Below are the code and all the weights of a small trained network. Each question names an input and a target symbol and asks about switching units off, where a switched-off unit gives its printed mean instead of its output.

import numpy as np


def w(rows, s, z=0):
    codes = np.array(rows[::2]) - 128.0
    scale = np.full(codes.shape[1], s)
    scale[-1] = z or s
    return codes * scale


def f(y):
    return np.maximum(y, 0)


def softmax(a):
    e = np.exp(a - a.max(-1, keepdims=True))
    return e / e.sum(-1, keepdims=True)


def log_softmax(a):
    a = a - a.max(-1, keepdims=True)
    return a - np.log(np.exp(a).sum(-1, keepdims=True))


def net(x, mask):
    ids = ['ΓΠαβεζηθλμτφψ'.index(c) for c in x.split()]
    T = len(ids)
    res = E[ids] + P[:T]
    u = 0
    for l in range(2):
        q, k, v = (res @ M[l].T for M in (Q, K, V))
        z = softmax(np.where(np.tri(T) > 0, q @ k.T / 2**0.5, -1e9)) @ v
        res = res + np.where(mask[u], z, O[l][:, -1]) @ O[l][:, :-1]
        u += 1
        y = f(res @ A[l][:, :-1].T + A[l][:, -1])
        res = res + np.where(mask[u : u + 12], y, B[l][:, -1]) @ B[l][:, :-1]
        u += 12
    return log_softmax(res[-1] @ U[:, :-1].T + U[:, -1])


Q, K, V, O, A, B = {}, {}, {}, {}, {}, {}
E = w([
[94,63,153],'Γ',
[67,153,197],'Π',
[105,193,137],'α',
[106,128,146],'β',
[175,128,37],'ε',
[150,102,81],'ζ',
[165,103,47],'η',
[129,152,101],'θ',
[152,84,73],'λ',
[191,109,2],'μ',
[90,214,171],'τ',
[129,17,93],'φ',
[121,116,121],'ψ',
],0.016)
P = w([
[10,29,85],'0',
[237,151,132],'1',
[90,167,69],'2',
[208,133,134],'3',
[72,173,92],'4',
[170,168,150],'5',
[114,133,26],'6',
[156,171,148],'7',
[83,148,71],'8',
[152,161,140],'9',
[54,147,115],'10',
],0.012)
Q[0] = w([
[162,98,160],'0.h0',
[2,122,37],'0.h0',
],0.0091)
K[0] = w([
[176,187,117],'0.h0',
[24,11,70],'0.h0',
],0.012)
V[0] = w([
[94,60,255],'0.h0',
[168,135,188],'0.h0',
],0.0061)
O[0] = w([
[2,179,55,128],'0.h0',
[163,237,175,3],'0.h0',
],0.0096,0.0027)
A[0] = w([
[81,144,165,41],'0.n0',
[5,134,62,141],'0.n1',
[116,93,234,243],'0.n2',
[106,118,146,254],'0.n3',
[116,254,124,192],'0.n4',
[119,190,209,222],'0.n5',
[169,94,77,93],'0.n6',
[234,192,65,106],'0.n7',
[136,121,64,66],'0.n8',
[102,142,99,36],'0.n9',
[105,131,166,178],'0.n10',
[95,113,106,42],'0.n11',
],0.011,0.0046)
B[0] = w([
[95,182,144,141],'0.n0',
[9,103,14,250],'0.n1',
[160,83,46,162],'0.n2',
[252,150,2,170],'0.n3',
[165,33,88,174],'0.n4',
[143,45,99,167],'0.n5',
[82,154,120,174],'0.n6',
[100,208,144,183],'0.n7',
[84,22,235,165],'0.n8',
[104,118,230,144],'0.n9',
[152,41,121,148],'0.n10',
[61,251,229,151],'0.n11',
],0.0053,0.013)
Q[1] = w([
[121,254,161],'1.h0',
[200,118,128],'1.h0',
],0.0092)
K[1] = w([
[254,68,175],'1.h0',
[210,138,106],'1.h0',
],0.0092)
V[1] = w([
[83,223,135],'1.h0',
[254,19,67],'1.h0',
],0.0036)
O[1] = w([
[33,229,144,123],'1.h0',
[141,48,10,3],'1.h0',
],0.012,0.0024)
A[1] = w([
[241,203,70,252],'1.n0',
[31,221,113,190],'1.n1',
[109,248,102,214],'1.n2',
[147,116,205,238],'1.n3',
[140,27,75,225],'1.n4',
[123,159,118,109],'1.n5',
[146,195,196,114],'1.n6',
[101,121,73,168],'1.n7',
[149,86,67,223],'1.n8',
[137,110,91,131],'1.n9',
[141,223,112,187],'1.n10',
[217,86,107,182],'1.n11',
],0.011,0.0034)
B[1] = w([
[137,76,166,185],'1.n0',
[115,83,115,254],'1.n1',
[178,75,176,183],'1.n2',
[254,151,63,138],'1.n3',
[159,201,128,238],'1.n4',
[80,126,174,140],'1.n5',
[168,118,70,136],'1.n6',
[179,160,115,210],'1.n7',
[140,222,157,211],'1.n8',
[103,209,224,167],'1.n9',
[158,127,182,149],'1.n10',
[145,10,175,194],'1.n11',
],0.0069,0.018)
U = w([
[104,37,79,31],'Γ',
[64,120,251,74],'Π',
[101,106,136,205],'α',
[96,86,122,87],'β',
[170,123,127,183],'ε',
[119,180,122,23],'ζ',
[165,146,95,142],'η',
[116,156,109,123],'θ',
[119,186,125,3],'λ',
[174,119,168,170],'μ',
[103,70,120,149],'τ',
[84,150,129,105],'φ',
[136,92,29,58],'ψ',
],0.015,0.0041)

Each question gives the input, a string of symbols that net reads in full, and the target symbol t.
The units are the heads (2 rows each of Q, K, V and O) and the neurons (one row each of A and B). Each row of codes is followed by its name. A weight is (code - 128) times the scale printed after its matrix; where a second scale follows, it is the last column's (O, A, B and U).
mask holds one flag per unit, layer by layer, with each layer's heads first. A switched-off unit (its flag False) gives its mean, the last column of its rows in O or B, instead of its output. The means were averaged over made-up inputs and are rounded, as every weight is.
A unit's drop is (log p(t) with every unit on - log p(t) with that unit switched off) / (log p(t) with every unit on - log p(t) with every unit switched off).
The circuit of an input: a set's keep is (log p(t) with only the set's units on - log p(t) with every unit switched off) / (log p(t) with every unit on - log p(t) with every unit switched off). Starting from the 12 units with the biggest drops (on a tie, the unit counted first), units are removed one at a time, each time the one whose removal leaves the highest keep (on an exact tie, the one counted first), for as long as the keep stays at least 0.8.
circuit, biggest first: the units of the circuit, biggest drop first
unit that matters most: the unit with the biggest drop
k most important neurons: the k neurons with the biggest drops, biggest first
top k neurons in layer l: the k neurons of layer l with the biggest drops, biggest first
input Π ψ ζ τ η, target Π: circuit, biggest first => (1.h0, 0.h0, 0.n11)
input μ Γ ε η Π, target μ: circuit, biggest first => (0.h0, 0.n1, 1.h0)
input Π ζ Π θ θ β, target μ: unit that matters most => 0.n1
input μ τ θ τ τ μ ψ, target μ: circuit, biggest first => (0.h0, 0.n1)
input τ β β Γ τ ε τ Π, target μ: circuit, biggest first => (0.n1, 1.n3)
input μ φ μ λ, target μ: circuit, biggest first => (0.h0, 0.n1)
input Π μ Π β Π λ Γ θ λ ζ θ, target Π: circuit, biggest first => (0.h0, 1.h0)
input Γ ψ α, target Γ: circuit, biggest first => (0.h0, 1.n1, 0.n1)
input η ζ Π β θ Π ψ τ, target μ: circuit, biggest first => (0.n1, 0.h0, 0.n4)
input Π Π ψ θ Π Γ θ α α λ ψ, target Π: circuit, biggest first => (1.h0, 0.h0)
input μ θ ε Π μ η η ε θ θ η, target μ: 2 most important neurons => (0.n1, 1.n11)
input Π η β, target Π: top 2 neurons in layer 0 => (0.n11, 0.n0)
input ζ Γ η Π Π ε, target μ: circuit, biggest first => (0.n1, 1.n0)
input Π φ α ε, target μ: unit that matters most => 0.h0
input Γ ψ φ φ λ, target Γ: 2 most important neurons => (0.n11, 1.n1)
input η η η ζ ε ε φ μ Γ β μ, target η: circuit, biggest first => (1.h0, 1.n4, 1.n8)
input Γ β ζ η ε, target Γ: 2 most important neurons => (0.n11, 1.n1)
input η η τ ζ, target μ: 3 most important neurons => (0.n1, 1.n11, 1.n0)
input Γ Π φ ψ η ζ θ τ Γ, target Γ: top 3 neurons in layer 0 => (0.n11, 0.n1, 0.n3)
input μ Π θ Γ λ ε ψ θ φ, target μ: unit that matters most => 0.h0
input λ ε Π θ ζ φ τ Γ, target μ: 2 most important neurons => (0.n1, 1.n11)
input Π β Π α α ε ζ η, target μ: 2 most important neurons => (0.n1, 1.n0)
input α Γ β θ β τ ψ φ θ μ, target μ: 2 most important neurons => (0.n1, 1.n0)
